Below is a small trained network, with its code and all its weights. Each question gives an input and a class and asks what happens when units are switched off, that is, made to give their printed mean instead of their output.

import numpy as np


def w(rows, s, z=0):
    codes = np.array(rows[::2]) - 128.0
    scale = np.full(codes.shape[1], s)
    scale[-1] = z or s
    return codes * scale


def f(y):
    return np.maximum(y, 0)


def log_softmax(a):
    a = a - a.max(-1, keepdims=True)
    return a - np.log(np.exp(a).sum(-1, keepdims=True))


def net(x, mask):
    res = np.array(x, float).reshape(1, 4) / 4 @ E
    y = f(res @ A[0][:, :-1].T + A[0][:, -1])
    res = res + np.where(mask, y, B[0][:, -1]) @ B[0][:, :-1]
    return log_softmax(res[-1] @ U[:, :-1].T + U[:, -1])


A, B = {}, {}
E = w([
[45,99,82,203,208,87,141,136],'x0',
[63,191,114,197,67,180,187,181],'x1',
[113,215,191,88,141,55,178,111],'x2',
[127,111,254,159,155,161,93,171],'x3',
],0.0097)
A[0] = w([
[158,134,115,95,177,87,89,89,112],'N1',
[93,208,134,154,88,172,173,204,71],'N2',
[168,141,135,66,50,183,124,118,132],'N3',
[118,183,116,186,113,168,193,147,84],'N4',
[167,70,146,62,206,61,92,101,108],'N5',
[77,104,118,163,214,121,127,121,100],'N6',
[145,158,34,145,101,94,132,65,112],'N7',
[155,107,45,133,87,131,129,111,105],'N8',
[117,213,202,95,150,1,196,115,125],'N9',
[169,113,123,113,183,87,92,66,101],'N10',
[193,123,161,48,92,192,146,110,37],'N11',
[72,83,130,186,204,88,130,183,82],'N12',
[216,152,152,107,69,187,102,144,135],'N13',
[69,87,78,163,168,65,134,130,47],'N14',
[107,195,168,88,148,111,204,112,4],'N15',
[128,147,193,135,166,148,124,158,76],'N16',
[141,149,82,104,108,84,209,68,99],'N17',
[146,110,189,157,145,119,110,165,66],'N18',
[81,193,103,218,73,166,155,180,84],'N19',
[135,127,186,159,158,153,119,171,139],'N20',
[120,91,181,147,135,162,86,166,69],'N21',
[159,160,135,148,93,137,169,168,128],'N22',
[137,120,62,107,87,84,162,121,60],'N23',
[80,154,97,139,61,118,139,150,108],'N24',
[139,37,80,145,118,233,89,157,86],'N25',
],0.0087,0.0029)
B[0] = w([
[127,85,111,88,161,208,125,80,188],'N1',
[158,96,122,77,162,202,133,80,226],'N2',
[189,177,119,197,162,91,189,150,231],'N3',
[150,82,131,137,152,180,136,70,206],'N4',
[153,87,117,113,147,208,161,56,231],'N5',
[183,186,137,184,164,98,179,148,197],'N6',
[65,192,212,114,104,94,109,121,210],'N7',
[73,178,167,85,72,113,62,140,200],'N8',
[131,50,56,121,144,109,47,251,254],'N9',
[148,112,138,117,142,172,144,71,197],'N10',
[171,191,113,166,185,106,151,145,217],'N11',
[169,185,136,173,143,97,174,125,212],'N12',
[172,183,101,176,148,80,183,129,234],'N13',
[162,190,111,165,189,97,162,135,201],'N14',
[142,108,83,134,144,140,44,175,190],'N15',
[33,164,183,94,76,112,71,112,169],'N16',
[73,169,184,105,90,104,88,132,203],'N17',
[51,196,171,103,86,122,101,69,167],'N18',
[165,93,108,92,169,172,132,82,244],'N19',
[67,163,213,95,83,103,137,93,183],'N20',
[65,165,200,100,92,121,84,113,181],'N21',
[194,105,118,124,148,160,154,130,178],'N22',
[66,199,185,84,85,126,103,102,182],'N23',
[129,106,115,88,121,193,127,68,191],'N24',
[133,82,87,119,117,91,2,225,248],'N25',
],0.0074,0.0086)
U = w([
[153,60,126,81,147,226,165,31,91],'0',
[32,198,201,81,55,102,111,102,99],'1',
[189,195,113,199,160,73,220,149,84],'2',
[122,44,84,108,113,121,56,248,116],'3',
[117,86,131,126,86,114,188,127,249],'4',
],0.012)

Each question gives the input, the list of numbers given to net, and the class t.
The units are the neurons (one row each of A and B). Each row of codes is followed by its name. A weight is (code - 128) times the scale printed after its matrix; where a second scale follows, it is the last column's (A, B and U).
mask holds one flag per neuron, in row order. A switched-off neuron (its flag False) gives its mean, the last column of its row in B, instead of its output. The means were averaged over made-up inputs and are rounded, as every weight is.
A unit's drop is (log p(t) with every unit on - log p(t) with that unit switched off) / (log p(t) with every unit on - log p(t) with every unit switched off).
most important unit: the unit with the biggest drop
k most important neurons: the k neurons with the biggest drops, biggest first
drop of u: that unit's drop, to one decimal
input [5,-4,0,-2], class 2: 2 most important neurons -> [N14; N6]
input [5,-5,5,-4], class 0: most important unit -> N5
input [6,-5,-6,4], class 2: 3 most important neurons -> [N12; N6; N9]
input [-1,6,8,7], class 3: 2 most important neurons -> [N9; N15]
input [8,7,-5,4], class 2: 2 most important neurons -> [N12; N6]
input [7,7,-3,-6], class 0: 2 most important neurons -> [N19; N24]
input [-8,4,-7,7], class 2: 2 most important neurons -> [N13; N3]
input [4,5,0,6], class 1: 4 most important neurons -> [N20; N16; N5; N21]
input [-1,-6,-2,7], class 1: 2 most important neurons -> [N21; N18]
input [3,7,-6,2], class 0: 2 most important neurons -> [N19; N9]
input [-6,2,6,-2], class 2: 2 most important neurons -> [N25; N3]
input [6,-5,3,-8], class 1: 2 most important neurons -> [N7; N17]
input [6,6,-1,-6], class 0: 4 most important neurons -> [N19; N4; N24; N2]
input [-5,4,8,6], class 3: most important neuron -> [N9]
input [3,2,-1,4], class 1: drop of N3 -> 0.2
input [0,0,7,-3], class 3: drop of N9 -> 0.6
input [5,6,-3,-1], class 0: drop of N4 -> 0.1
